[[100 133 156]
 [105 157 135]
 [146 146 129]
 [102 130 152]
 [112 134 157]
 [121 135 157]
 [125 151 129]
 [111 152 144]]
->
[[146 146 129]
 [125 151 129]
 [121 135 157]
 [112 134 157]
 [111 152 144]
 [105 157 135]
 [102 130 152]
 [100 133 156]]

[[123 153 140 101 123]
 [122 139 136 121 131]
 [133 133 131 125 128]
 [116 130 122 134 126]
 [127 135 137 121 129]
 [130 133 131 125 129]
 [157 127 137 128 133]
 [126 129 127 136 132]]
->
[[157 127 137 128 133]
 [133 133 131 125 128]
 [130 133 131 125 129]
 [127 135 137 121 129]
 [126 129 127 136 132]
 [123 153 140 101 123]
 [122 139 136 121 131]
 [116 130 122 134 126]]

[[128 138]
 [100 110]
 [111 101]]
->
[[128 138]
 [111 101]
 [100 110]]

[[ 99 121]
 [120 138]
 [131 137]
 [128 141]]
->
[[131 137]
 [128 141]
 [120 138]
 [ 99 121]]

[[125 125 125 148 143 132 134]
 [133 121 126 141 114 130 135]
 [119 129 137 142 126 129 131]
 [136 119 131 134 103 126 135]
 [135 121 138 126 106 124 134]
 [117 131 131 144 154 132 133]
 [128 128 136 117 137 130 136]
 [124 127 125 136 147 134 136]
 [137 121 137 118 152 125 136]]
->
[[137 121 137 118 152 125 136]
 [136 119 131 134 103 126 135]
 [135 121 138 126 106 124 134]
 [133 121 126 141 114 130 135]
 [128 128 136 117 137 130 136]
 [125 125 125 148 143 132 134]
 [124 127 125 136 147 134 136]
 [119 129 137 142 126 129 131]
 [117 131 131 144 154 132 133]]

[[119 121 135 139 126 124 152 144 132 131 137 122]
 [124 114 123 125 139 141 124 120 111 136 136 119]
 [122 126 124 134 113 113 128 110 138 131 125 131]
 [123 141 120 113 113 124 117 144 130 136 131 123]
 [135 137 122 139 139 120 124 124 118 118 117 134]
 [129 127 138 123 127 122 135 147 117 117 130 130]
 [126 138 126 142 124 134 141 120 144 140 125 128]]
->
[[135 137 122 139 139 120 124 124 118 118 117 134]
 [129 127 138 123 127 122 135 147 117 117 130 130]
 [126 138 126 142 124 134 141 120 144 140 125 128]
 [124 114 123 125 139 141 124 120 111 136 136 119]
 [123 141 120 113 113 124 117 144 130 136 131 123]
 [122 126 124 134 113 113 128 110 138 131 125 131]
 [119 121 135 139 126 124 152 144 132 131 137 122]]

[[113 123 128 122 136]
 [128 154 118 136 127]
 [121 133 120 128 129]
 [126 125 126 133 113]
 [132 124 122 132 114]
 [117 134 123 127 131]
 [106 130 124 129 122]]
->
[[132 124 122 132 114]
 [128 154 118 136 127]
 [126 125 126 133 113]
 [121 133 120 128 129]
 [117 134 123 127 131]
 [113 123 128 122 136]
 [106 130 124 129 122]]

[[126 101 134 121 133 127 106 126 115]
 [121 128 127 123 130 130 122 122 125]
 [143 101 128 113 137 118 121 132 130]]
->
[[143 101 128 113 137 118 121 132 130]
 [126 101 134 121 133 127 106 126 115]
 [121 128 127 123 130 130 122 122 125]]
---
[[137 114 147 136 129 133 138 140 142 116 123 137 116 133 137 140]
 [143 124 139 120 141 138 142 125 127 118 118 121 126 115 121 130]
 [133 122 115 123 130 132 133 130 121 135 114 125 111 133 125 131]
 [131 126 107 128 127 129 132 130 130 104 108 126 115 120 128 133]]
->
[[140 130 131 133]
 [137 121 125 128]
 [133 115 133 120]
 [116 126 111 115]
 [137 121 125 126]
 [123 118 114 108]
 [116 118 135 104]
 [142 127 121 130]
 [140 125 130 130]
 [138 142 133 132]
 [133 138 132 129]
 [129 141 130 127]
 [136 120 123 128]
 [147 139 115 107]
 [114 124 122 126]
 [137 143 133 131]]

[[131 125 151 148 118 135 126]
 [128 130 119 114 125 124 131]
 [133 134 122 123 131 129 119]
 [139 140 124 128 128 130 113]
 [122 118 125 122 132 126 133]
 [121 123 135 145 116 132 131]
 [127 129 128 128 119 127 133]
 [118 122 121 126 148 127 147]
 [120 127 118 128 132 127 140]
 [122 121 123 120 131 126 131]
 [126 126 121 119 131 126 125]
 [120 125 121 126 130 127 140]]
->
[[126 131 119 113 133 131 133 147 140 131 125 140]
 [135 124 129 130 126 132 127 127 127 126 126 127]
 [118 125 131 128 132 116 119 148 132 131 131 130]
 [148 114 123 128 122 145 128 126 128 120 119 126]
 [151 119 122 124 125 135 128 121 118 123 121 121]
 [125 130 134 140 118 123 129 122 127 121 126 125]
 [131 128 133 139 122 121 127 118 120 122 126 120]]

[[150 125 127 124 127 138 128]
 [121 143 140 118 138 133 112]
 [128 133 157 119 137 140 113]
 [136 135 122 156 134 134 134]]
->
[[128 112 113 134]
 [138 133 140 134]
 [127 138 137 134]
 [124 118 119 156]
 [127 140 157 122]
 [125 143 133 135]
 [150 121 128 136]]

[[135 124 117 133 116 120 140]
 [132 128 138 128 126 128 113]
 [112 148 121 110 136 117 135]
 [132 129 135 124 128 127 114]
 [141 123 128 136 117 123 144]
 [129 121 148 146 120 120 120]
 [124 115 123 117 137 153 130]
 [138 130 123 132 114 115 141]]
->
[[140 113 135 114 144 120 130 141]
 [120 128 117 127 123 120 153 115]
 [116 126 136 128 117 120 137 114]
 [133 128 110 124 136 146 117 132]
 [117 138 121 135 128 148 123 123]
 [124 128 148 129 123 121 115 130]
 [135 132 112 132 141 129 124 138]]

[[142 147 146 149 145 151 157 144 150 146 143 154 142 143 147 142]
 [142 140 143 146 143 151 156 147 142 149 147 141 144 145 139 146]
 [142 144 150 147 149 145 142 142 142 150 148 139 140 144 144 158]
 [145 141 150 145 153 153 144 147 150 142 142 150 142 149 144 140]
 [142 146 146 141 142 149 143 143 140 149 144 144 148 145 149 153]
 [144 145 145 143 151 139 147 146 148 143 144 141 148 151 146 149]]
->
[[142 146 158 140 153 149]
 [147 139 144 144 149 146]
 [143 145 144 149 145 151]
 [142 144 140 142 148 148]
 [154 141 139 150 144 141]
 [143 147 148 142 144 144]
 [146 149 150 142 149 143]
 [150 142 142 150 140 148]
 [144 147 142 147 143 146]
 [157 156 142 144 143 147]
 [151 151 145 153 149 139]
 [145 143 149 153 142 151]
 [149 146 147 145 141 143]
 [146 143 150 150 146 145]
 [147 140 144 141 146 145]
 [142 142 142 145 142 144]]

[[143 128 131 137 122 120 130 124]
 [150 123 133 121 112 128 145 127]
 [119 147 123 143 142 130 133 129]
 [137 120 155 132 112 140 114 130]
 [120 123 133 153 134 125 127 103]]
->
[[124 127 129 130 103]
 [130 145 133 114 127]
 [120 128 130 140 125]
 [122 112 142 112 134]
 [137 121 143 132 153]
 [131 133 123 155 133]
 [128 123 147 120 123]
 [143 150 119 137 120]]

[[131 130 118 133 131 121 131 130]
 [133 137 126 121 152 130 128 141]
 [119 127 113 130 124 137 122 143]
 [128 124 125 126 122 127 128 134]
 [134 131 117 130 129 126 126 133]
 [135 113 137 122 109 111 113 108]
 [124 134 126 136 133 129 124 122]
 [138 125 129 126 146 127 126 133]
 [139 129 123 125 108 123 124 133]]
->
[[130 141 143 134 133 108 122 133 133]
 [131 128 122 128 126 113 124 126 124]
 [121 130 137 127 126 111 129 127 123]
 [131 152 124 122 129 109 133 146 108]
 [133 121 130 126 130 122 136 126 125]
 [118 126 113 125 117 137 126 129 123]
 [130 137 127 124 131 113 134 125 129]
 [131 133 119 128 134 135 124 138 139]]

[[145 128]
 [113 109]
 [125 153]
 [129 119]
 [114 148]
 [114 150]
 [128 121]]
->
[[128 109 153 119 148 150 121]
 [145 113 125 129 114 114 128]]

[[149 150 138 141 151 140 140 150]
 [132 135 149 111 115 122 133 127]
 [122 109 146 118 146 130 144 147]
 [114 134 141 115 129 137 117 148]]
->
[[150 127 147 148]
 [140 133 144 117]
 [140 122 130 137]
 [151 115 146 129]
 [141 111 118 115]
 [138 149 146 141]
 [150 135 109 134]
 [149 132 122 114]]
